Below is a small trained network, with its code and all its weights. Each question gives an input and a class and asks what happens when units are switched off, that is, made to give their printed mean instead of their output.

import numpy as np


def w(rows, s, z=0):
    codes = np.array(rows[::2]) - 128.0
    scale = np.full(codes.shape[1], s)
    scale[-1] = z or s
    return codes * scale


def norm(h):
    return h / np.sqrt((h * h).mean(-1, keepdims=True) + 1e-5)


def f(y):
    return np.maximum(y, 0)


def log_softmax(a):
    a = a - a.max(-1, keepdims=True)
    return a - np.log(np.exp(a).sum(-1, keepdims=True))


def net(x, mask):
    res = np.array(x, float).reshape(1, 4) / 4 @ E
    u = 0
    for l in range(2):
        y = f(norm(res) @ A[l][:, :-1].T + A[l][:, -1])
        res = res + np.where(mask[u : u + 11], y, B[l][:, -1]) @ B[l][:, :-1]
        u += 11
    return log_softmax(norm(res)[-1] @ U[:, :-1].T + U[:, -1])


A, B = {}, {}
E = w([
[144,81,158,69,254,100,128],'x0',
[97,102,189,190,116,114,79],'x1',
[119,3,95,93,84,218,61],'x2',
[132,62,143,179,59,167,184],'x3',
],0.0059)
A[0] = w([
[130,165,111,115,117,126,152,155],'L0N1',
[124,66,158,163,115,125,101,54],'L0N2',
[135,84,126,140,83,149,168,90],'L0N3',
[124,122,140,184,63,126,156,109],'L0N4',
[121,154,124,125,126,125,4,1],'L0N5',
[121,156,100,109,93,150,139,160],'L0N6',
[132,181,153,128,211,99,135,87],'L0N7',
[122,89,157,140,140,133,101,77],'L0N8',
[129,180,137,151,119,102,144,68],'L0N9',
[112,108,156,141,172,125,106,33],'L0N10',
[133,142,90,71,121,156,94,104],'L0N11',
],0.018,0.003)
B[0] = w([
[194,144,125,139,84,82,56,185],'L0N1',
[43,33,158,153,238,212,80,200],'L0N2',
[208,119,233,158,56,36,210,203],'L0N3',
[185,228,191,85,104,187,99,227],'L0N4',
[7,141,51,74,56,214,120,213],'L0N5',
[144,64,150,109,141,76,68,196],'L0N6',
[150,146,180,149,223,37,187,254],'L0N7',
[205,166,77,68,66,121,68,177],'L0N8',
[27,97,134,235,245,181,123,192],'L0N9',
[205,110,113,164,99,104,112,172],'L0N10',
[76,56,21,98,143,150,101,210],'L0N11',
],0.015,0.0095)
A[1] = w([
[107,150,209,171,90,187,141,29],'L1N1',
[170,201,122,178,170,111,58,3],'L1N2',
[60,169,145,192,187,83,159,107],'L1N3',
[188,107,89,105,234,102,118,95],'L1N4',
[89,201,148,139,177,195,167,157],'L1N5',
[122,184,108,141,183,96,160,25],'L1N6',
[181,147,190,115,159,122,73,93],'L1N7',
[109,119,160,133,99,166,44,106],'L1N8',
[179,31,99,161,121,58,131,78],'L1N9',
[118,170,100,128,180,113,251,42],'L1N10',
[198,127,150,108,139,126,193,111],'L1N11',
],0.015,0.0029)
B[1] = w([
[105,127,151,227,194,196,29,201],'L1N1',
[111,14,165,69,213,207,215,203],'L1N2',
[92,238,141,18,62,61,171,246],'L1N3',
[204,107,196,196,35,57,174,255],'L1N4',
[248,79,117,110,15,54,109,189],'L1N5',
[13,122,153,53,181,84,88,201],'L1N6',
[18,90,33,107,124,106,136,235],'L1N7',
[175,162,206,223,147,106,203,229],'L1N8',
[226,57,51,148,223,70,185,221],'L1N9',
[62,220,213,60,206,205,166,198],'L1N10',
[56,235,62,121,93,220,55,195],'L1N11',
],0.013,0.0096)
U = w([
[24,84,9,65,84,224,79,143],'0',
[221,34,73,143,149,63,162,176],'1',
[129,113,223,220,120,241,61,175],'2',
[61,191,182,48,188,56,195,179],'3',
[174,241,153,132,24,128,92,90],'4',
[149,181,76,103,156,204,180,3],'5',
],0.013,0.0056)

Each question gives the input, the list of numbers given to net, and the class t.
The units are the neurons (one row each of A and B). Each row of codes is followed by its name. A weight is (code - 128) times the scale printed after its matrix; where a second scale follows, it is the last column's (A, B and U).
mask holds one flag per neuron, layer by layer. A switched-off neuron (its flag False) gives its mean, the last column of its row in B, instead of its output. The means were averaged over made-up inputs and are rounded, as every weight is.
A unit's drop is (log p(t) with every unit on - log p(t) with that unit switched off) / (log p(t) with every unit on - log p(t) with every unit switched off).
The circuit of an input: a set's keep is (log p(t) with only the set's units on - log p(t) with every unit switched off) / (log p(t) with every unit on - log p(t) with every unit switched off). Starting from the 12 units with the biggest drops (on a tie, the unit counted first), units are removed one at a time, each time the one whose removal leaves the highest keep (on an exact tie, the one counted first), for as long as the keep stays at least 0.8.
units of the circuit, in order: the units of the circuit, biggest drop first
unit that matters most: the unit with the biggest drop
k most important neurons: the k neurons with the biggest drops, biggest first
top k neurons in layer l: the k neurons of layer l with the biggest drops, biggest first
drop of u: that unit's drop, to one decimal
input [-7,-1,-1,-5], class 2: unit that matters most -> L0N7
input [0,-4,-3,7], class 2: units of the circuit, in order -> (L1N1 L0N4)
input [-1,-6,-7,8], class 2: units of the circuit, in order -> (L1N1 L0N7)
input [-4,-4,-2,-5], class 1: 3 most important neurons -> (L0N1 L0N6 L0N4)
input [0,-2,-2,6], class 4: top 2 neurons in layer 0 -> (L0N3 L0N2)
input [6,6,4,1], class 2: top 4 neurons in layer 0 -> (L0N2 L0N7 L0N3 L0N6)
input [-5,-7,-4,0], class 1: 3 most important neurons -> (L0N1 L0N6 L0N5)
input [-3,-8,1,6], class 4: 3 most important neurons -> (L0N4 L1N11 L0N3)
input [-4,-6,-2,-6], class 1: top 2 neurons in layer 0 -> (L0N1 L0N6)
input [3,6,2,-1], class 2: top 3 neurons in layer 0 -> (L0N2 L0N11 L0N10)
input [-6,-1,-6,4], class 2: top 2 neurons in layer 0 -> (L0N4 L0N7)
input [-8,-7,2,-8], class 0: 2 most important neurons -> (L0N5 L0N7)
input [-4,-1,-1,5], class 2: top 2 neurons in layer 1 -> (L1N1 L1N3)
input [-3,3,1,-8], class 0: units of the circuit, in order -> (L0N5)
input [4,-2,8,-6], class 0: drop of L0N9 -> 0.0
input [7,0,-1,5], class 1: drop of L0N10 -> 0.4
input [-7,2,7,-2], class 2: drop of L1N8 -> 0.2
